Below is a small trained network, with its code and all its weights. Each question gives an input and a class and asks what happens when units are switched off, that is, made to give their printed mean instead of their output.

import numpy as np


def w(rows, s, z=0):
    codes = np.array(rows[::2]) - 128.0
    scale = np.full(codes.shape[1], s)
    scale[-1] = z or s
    return codes * scale


def norm(h):
    return h / np.sqrt((h * h).mean(-1, keepdims=True) + 1e-5)


def f(y):
    return np.maximum(y, 0)


def log_softmax(a):
    a = a - a.max(-1, keepdims=True)
    return a - np.log(np.exp(a).sum(-1, keepdims=True))


def net(x, mask):
    res = np.array(x, float).reshape(1, 4) / 4 @ E
    u = 0
    for l in range(4):
        y = f(norm(res) @ A[l][:, :-1].T + A[l][:, -1])
        res = res + np.where(mask[u : u + 8], y, B[l][:, -1]) @ B[l][:, :-1]
        u += 8
    return log_softmax(norm(res)[-1] @ U[:, :-1].T + U[:, -1])


A, B = {}, {}
E = w([
[189,181,94,184,108,96,149,210,143,145,181,156],'x0',
[113,51,123,124,54,121,35,176,145,85,136,171],'x1',
[126,123,251,249,112,134,143,134,124,135,58,146],'x2',
[100,73,133,136,126,178,250,144,98,48,166,164],'x3',
],0.0012)
A[0] = w([
[160,124,123,149,115,88,16,81,101,191,92,89,32],'L0N1',
[72,47,120,151,67,77,39,152,131,78,103,215,26],'L0N2',
[117,37,142,145,118,216,224,95,23,69,185,170,82],'L0N3',
[83,123,210,225,98,159,141,121,124,103,70,126,249],'L0N4',
[77,142,65,53,130,84,101,154,147,106,192,84,127],'L0N5',
[117,165,148,117,249,110,195,67,145,155,60,121,34],'L0N6',
[82,41,173,58,129,185,115,50,165,93,12,98,34],'L0N7',
[208,167,112,171,79,113,145,194,201,110,163,166,18],'L0N8',
],0.0018,0.0015)
B[0] = w([
[85,174,118,94,162,114,169,188,196,45,64,146,181],'L0N1',
[190,156,169,122,56,223,144,139,132,99,174,6,183],'L0N2',
[87,190,103,106,163,62,109,178,216,94,53,100,217],'L0N3',
[187,64,46,69,164,112,146,108,102,144,127,145,254],'L0N4',
[175,64,151,171,138,147,176,104,128,173,78,201,210],'L0N5',
[159,153,138,137,25,184,123,128,119,110,187,73,180],'L0N6',
[78,166,92,208,160,39,73,133,53,148,230,146,191],'L0N7',
[52,169,111,161,174,79,105,121,34,152,191,138,173],'L0N8',
],0.0022,0.0024)
A[1] = w([
[161,68,65,29,149,164,155,76,146,127,138,158,22],'L1N1',
[140,144,99,106,185,99,178,68,120,139,109,106,186],'L1N2',
[173,61,220,224,124,109,137,129,76,103,49,111,110],'L1N3',
[153,173,144,93,109,114,61,130,196,199,26,131,6],'L1N4',
[67,122,136,104,122,149,181,159,166,61,104,158,6],'L1N5',
[116,72,143,92,89,161,78,136,182,105,155,142,53],'L1N6',
[84,73,151,51,167,159,104,42,136,116,82,86,120],'L1N7',
[107,140,250,198,114,143,147,140,167,150,50,166,27],'L1N8',
],0.002,0.0011)
B[1] = w([
[207,66,107,149,169,129,129,108,114,204,96,195,205],'L1N1',
[143,91,155,136,51,154,77,189,146,112,138,132,251],'L1N2',
[166,81,39,53,157,140,139,118,129,183,161,183,216],'L1N3',
[85,125,140,129,191,121,175,159,185,47,94,141,202],'L1N4',
[92,156,124,134,183,96,135,144,213,112,72,110,168],'L1N5',
[151,174,190,181,81,175,180,147,91,166,125,84,167],'L1N6',
[119,182,126,221,118,79,119,179,89,174,175,168,213],'L1N7',
[173,79,22,3,165,142,128,86,112,170,148,163,169],'L1N8',
],0.0024,0.0019)
A[2] = w([
[159,196,161,130,91,194,199,59,121,127,138,34,49],'L2N1',
[153,138,114,141,121,120,139,177,147,131,142,152,139],'L2N2',
[145,80,197,137,6,201,61,160,129,27,156,87,43],'L2N3',
[163,55,69,73,84,113,117,125,129,129,120,191,117],'L2N4',
[11,98,154,92,158,136,81,22,69,127,103,102,8],'L2N5',
[171,207,108,101,189,121,205,129,137,167,154,121,141],'L2N6',
[151,212,170,122,120,191,200,49,111,157,123,38,59],'L2N7',
[103,189,155,110,147,66,87,113,223,110,21,118,43],'L2N8',
],0.0022,0.0014)
B[2] = w([
[183,108,215,143,7,233,41,201,155,137,112,87,164],'L2N1',
[41,122,167,90,125,125,92,49,80,119,81,100,207],'L2N2',
[161,189,249,113,36,236,123,144,139,182,111,54,175],'L2N3',
[169,161,178,148,162,177,150,56,126,183,112,78,247],'L2N4',
[103,202,133,244,98,58,111,136,58,138,209,141,153],'L2N5',
[85,58,191,132,47,172,16,127,121,110,130,113,254],'L2N6',
[150,90,188,117,17,182,53,202,132,121,127,116,171],'L2N7',
[69,155,85,75,203,103,196,181,205,13,99,109,196],'L2N8',
],0.002,0.0022)
A[3] = w([
[188,103,66,71,148,136,135,95,136,179,176,157,70],'L3N1',
[96,114,130,141,141,147,234,133,151,41,108,135,69],'L3N2',
[141,102,117,162,109,149,188,156,103,102,154,156,135],'L3N3',
[72,128,141,111,156,116,181,134,198,3,69,141,61],'L3N4',
[144,177,129,130,134,89,53,109,122,161,123,96,187],'L3N5',
[199,91,163,156,170,121,135,86,113,191,64,193,91],'L3N6',
[147,204,107,192,111,75,141,177,114,156,190,191,35],'L3N7',
[70,195,130,231,133,40,114,148,57,145,219,178,10],'L3N8',
],0.0023,0.0014)
B[3] = w([
[154,80,140,144,170,144,180,64,95,160,67,161,247],'L3N1',
[134,190,119,100,165,85,49,170,193,116,90,111,196],'L3N2',
[107,179,143,103,144,98,76,104,159,139,97,102,195],'L3N3',
[130,212,125,77,211,40,135,195,227,102,66,151,236],'L3N4',
[95,114,151,135,140,137,252,155,141,50,128,161,249],'L3N5',
[155,117,26,62,145,159,164,74,132,161,169,146,244],'L3N6',
[58,103,172,174,132,111,88,61,68,103,129,79,194],'L3N7',
[57,119,136,211,112,38,113,49,37,97,196,120,236],'L3N8',
],0.0029,0.0017)
U = w([
[99,184,116,78,211,66,136,195,247,61,67,128,201],'0',
[206,56,65,88,179,170,177,40,105,211,119,176,166],'1',
[159,131,213,132,1,230,96,177,136,135,142,80,135],'2',
[53,134,137,211,130,39,118,73,33,97,190,125,3],'3',
],0.0058,0.00043)

Each question gives the input, the list of numbers given to net, and the class t.
The units are the neurons (one row each of A and B). Each row of codes is followed by its name. A weight is (code - 128) times the scale printed after its matrix; where a second scale follows, it is the last column's (A, B and U).
mask holds one flag per neuron, layer by layer. A switched-off neuron (its flag False) gives its mean, the last column of its row in B, instead of its output. The means were averaged over made-up inputs and are rounded, as every weight is.
A unit's drop is (log p(t) with every unit on - log p(t) with that unit switched off) / (log p(t) with every unit on - log p(t) with every unit switched off).
unit that matters most: the unit with the biggest drop
k most important neurons: the k neurons with the biggest drops, biggest first
k most important neurons of layer l: the k neurons of layer l with the biggest drops, biggest first
input [-7,-2,-4,6], class 3: 2 most important neurons => [L0N7; L0N1]
input [-4,5,2,-4], class 2: most important neuron of layer 1 => [L1N6]
input [1,-5,7,-6], class 1: 2 most important neurons => [L1N8; L1N3]
input [7,-6,-4,-6], class 3: 2 most important neurons => [L0N3; L0N2]
input [3,7,-7,1], class 1: 3 most important neurons => [L0N5; L1N1; L1N2]
input [-5,2,6,6], class 0: 4 most important neurons => [L0N3; L0N5; L1N5; L1N1]
input [-7,-5,7,1], class 1: 2 most important neurons => [L1N3; L0N4]
input [-8,-1,-7,8], class 0: 3 most important neurons => [L0N3; L0N4; L1N5]
input [6,6,6,2], class 1: 3 most important neurons of layer 0 => [L0N7; L0N6; L0N4]
input [8,-4,-2,-7], class 3: 2 most important neurons of layer 0 => [L0N8; L0N3]
input [2,8,-1,5], class 2: 2 most important neurons => [L2N3; L0N2]
input [5,3,-6,-1], class 1: 2 most important neurons => [L0N5; L0N7]
input [7,-4,5,-6], class 3: 3 most important neurons => [L0N8; L0N3; L0N5]
input [7,3,-8,2], class 1: unit that matters most => L0N7
input [-8,2,-3,-6], class 3: 2 most important neurons => [L0N7; L2N5]
input [1,-4,-6,6], class 0: 2 most important neurons => [L0N3; L0N4]
input [7,1,-6,5], class 3: 4 most important neurons => [L0N8; L0N4; L1N3; L1N8]
input [-1,5,7,-5], class 1: 3 most important neurons => [L1N3; L0N3; L1N8]
input [8,-8,8,1], class 1: 2 most important neurons of layer 0 => [L0N7; L0N2]
input [0,-8,-6,8], class 0: 2 most important neurons of layer 0 => [L0N3; L0N2]
input [-7,-1,3,1], class 3: unit that matters most => L0N7
input [4,-3,2,3], class 3: 2 most important neurons of layer 1 => [L1N4; L1N5]
input [3,7,7,3], class 1: 2 most important neurons of layer 1 => [L1N3; L1N8]
input [8,0,-6,-1], class 3: 2 most important neurons of layer 0 => [L0N8; L0N4]
input [-7,-4,0,-6], class 3: 2 most important neurons of layer 1 => [L1N7; L1N5]
input [-4,7,-7,-3], class 1: 2 most important neurons of layer 0 => [L0N5; L0N6]
input [0,0,-4,6], class 0: unit that matters most => L0N3
